Below is a small trained network, with its code and all its weights. Each question gives an input and a class and asks what happens when units are switched off, that is, made to give their printed mean instead of their output.

import numpy as np


def w(rows, s, z=0):
    codes = np.array(rows[::2]) - 128.0
    scale = np.full(codes.shape[1], s)
    scale[-1] = z or s
    return codes * scale


def norm(h):
    return h / np.sqrt((h * h).mean(-1, keepdims=True) + 1e-5)


def f(y):
    return y / 2 * (1 + np.tanh(0.7978845608 * (y + 0.044715 * y**3)))


def log_softmax(a):
    a = a - a.max(-1, keepdims=True)
    return a - np.log(np.exp(a).sum(-1, keepdims=True))


def net(x, mask):
    res = np.array(x, float).reshape(1, 2) / 4 @ E
    u = 0
    for l in range(2):
        y = f(norm(res) @ A[l][:, :-1].T + A[l][:, -1])
        res = res + np.where(mask[u : u + 12], y, B[l][:, -1]) @ B[l][:, :-1]
        u += 12
    return log_softmax(norm(res)[-1] @ U[:, :-1].T + U[:, -1])


A, B = {}, {}
E = w([
[66,208,131,151,147,196,120,119],'x0',
[133,69,146,132,251,107,175,123],'x1',
],0.014)
A[0] = w([
[129,118,144,137,251,128,146,128,88],'L0N0',
[141,143,134,117,111,141,137,110,111],'L0N1',
[131,112,142,128,189,119,138,109,56],'L0N2',
[132,112,143,107,119,123,120,114,73],'L0N3',
[97,195,143,145,39,159,123,121,58],'L0N4',
[134,163,119,112,100,126,134,130,89],'L0N5',
[147,40,133,137,115,99,140,133,87],'L0N6',
[151,23,128,126,255,94,139,122,89],'L0N7',
[82,203,134,135,223,171,134,135,97],'L0N8',
[147,16,142,135,149,98,133,131,143],'L0N9',
[115,162,137,135,247,143,137,119,165],'L0N10',
[106,80,98,111,199,134,124,141,2],'L0N11',
],0.027,0.0055)
B[0] = w([
[161,154,164,205,226,65,20,142,211],'L0N0',
[117,130,88,93,152,121,115,140,135],'L0N1',
[119,129,111,193,182,78,55,105,170],'L0N2',
[93,149,117,133,97,131,132,145,134],'L0N3',
[163,72,122,129,157,97,121,189,196],'L0N4',
[104,130,82,146,146,115,114,160,147],'L0N5',
[93,195,135,98,68,175,93,106,190],'L0N6',
[178,93,158,73,156,175,250,253,252],'L0N7',
[99,195,155,105,72,171,140,54,204],'L0N8',
[133,36,90,159,135,44,174,16,213],'L0N9',
[76,106,91,64,37,193,187,90,207],'L0N10',
[145,121,123,191,170,72,53,104,171],'L0N11',
],0.049,0.035)
A[1] = w([
[134,135,127,169,92,105,79,109,27],'L1N0',
[95,104,87,100,76,146,211,134,140],'L1N1',
[113,146,138,146,187,122,73,188,200],'L1N2',
[196,125,125,155,100,73,44,228,125],'L1N3',
[138,109,134,124,166,89,111,128,3],'L1N4',
[38,158,74,158,122,101,47,23,72],'L1N5',
[154,131,154,130,167,68,121,158,25],'L1N6',
[106,236,168,102,62,229,88,102,181],'L1N7',
[121,205,153,172,96,139,107,117,164],'L1N8',
[129,125,126,141,202,112,135,255,77],'L1N9',
[91,150,109,155,129,121,92,96,95],'L1N10',
[124,112,105,68,173,161,116,110,89],'L1N11',
],0.037,0.004)
B[1] = w([
[76,174,98,145,153,113,47,111,137],'L1N0',
[77,217,152,138,66,203,65,65,186],'L1N1',
[124,145,19,80,108,72,177,56,175],'L1N2',
[68,135,97,40,48,139,79,233,211],'L1N3',
[135,217,200,181,113,169,148,172,168],'L1N4',
[220,92,151,90,246,156,94,214,186],'L1N5',
[133,96,191,251,94,153,75,129,190],'L1N6',
[126,84,141,111,4,141,200,30,210],'L1N7',
[112,115,82,138,84,153,158,87,155],'L1N8',
[96,154,83,166,152,40,148,159,252],'L1N9',
[79,204,164,191,163,114,64,134,146],'L1N10',
[168,58,105,100,119,95,127,106,137],'L1N11',
],0.035,0.04)
U = w([
[112,131,140,96,44,158,165,54,253],'0',
[64,152,36,96,81,36,95,253,120],'1',
[168,85,161,222,206,44,215,178,84],'2',
[147,159,132,106,203,136,22,159,24],'3',
],0.015,0.0041)

Each question gives the input, the list of numbers given to net, and the class t.
The units are the neurons (one row each of A and B). Each row of codes is followed by its name. A weight is (code - 128) times the scale printed after its matrix; where a second scale follows, it is the last column's (A, B and U).
mask holds one flag per neuron, layer by layer. A switched-off neuron (its flag False) gives its mean, the last column of its row in B, instead of its output. The means were averaged over made-up inputs and are rounded, as every weight is.
A unit's drop is (log p(t) with every unit on - log p(t) with that unit switched off) / (log p(t) with every unit on - log p(t) with every unit switched off).
The circuit of an input: a set's keep is (log p(t) with only the set's units on - log p(t) with every unit switched off) / (log p(t) with every unit on - log p(t) with every unit switched off). Starting from the 12 units with the biggest drops (on a tie, the unit counted first), units are removed one at a time, each time the one whose removal leaves the highest keep (on an exact tie, the one counted first), for as long as the keep stays at least 0.8.
units of the circuit, in order: the units of the circuit, biggest drop first
unit that matters most: the unit with the biggest drop
top k neurons: the k neurons with the biggest drops, biggest first
top k neurons in layer l: the k neurons of layer l with the biggest drops, biggest first
drop when u is switched off: that unit's drop, to one decimal
input [-5,7], class 2: top 2 neurons	[L0N9, L0N7]
input [-6,6], class 2: unit that matters most	L0N9
input [-7,-4], class 3: top 3 neurons in layer 0	[L0N7, L0N10, L0N8]
input [-6,-3], class 3: top 2 neurons in layer 0	[L0N7, L0N10]
input [7,8], class 0: top 2 neurons	[L0N8, L0N10]
input [-6,2], class 2: top 4 neurons	[L0N10, L0N8, L0N9, L1N7]
input [-2,6], class 2: top 2 neurons	[L0N7, L0N9]
input [6,8], class 0: top 4 neurons	[L0N8, L0N10, L0N9, L0N7]
input [-2,-1], class 3: top 4 neurons	[L0N7, L0N10, L0N8, L1N5]
input [4,3], class 0: top 2 neurons	[L0N8, L1N7]
input [4,2], class 0: top 2 neurons	[L0N8, L1N7]
input [2,6], class 2: top 2 neurons	[L0N0, L0N7]
input [-3,7], class 2: top 2 neurons	[L0N7, L0N9]
input [-1,7], class 2: units of the circuit, in order	[L0N7]
input [-4,2], class 2: drop when L0N9 is switched off	0.2
input [-6,-2], class 3: drop when L0N7 is switched off	0.9
input [-2,3], class 2: drop when L0N7 is switched off	0.1
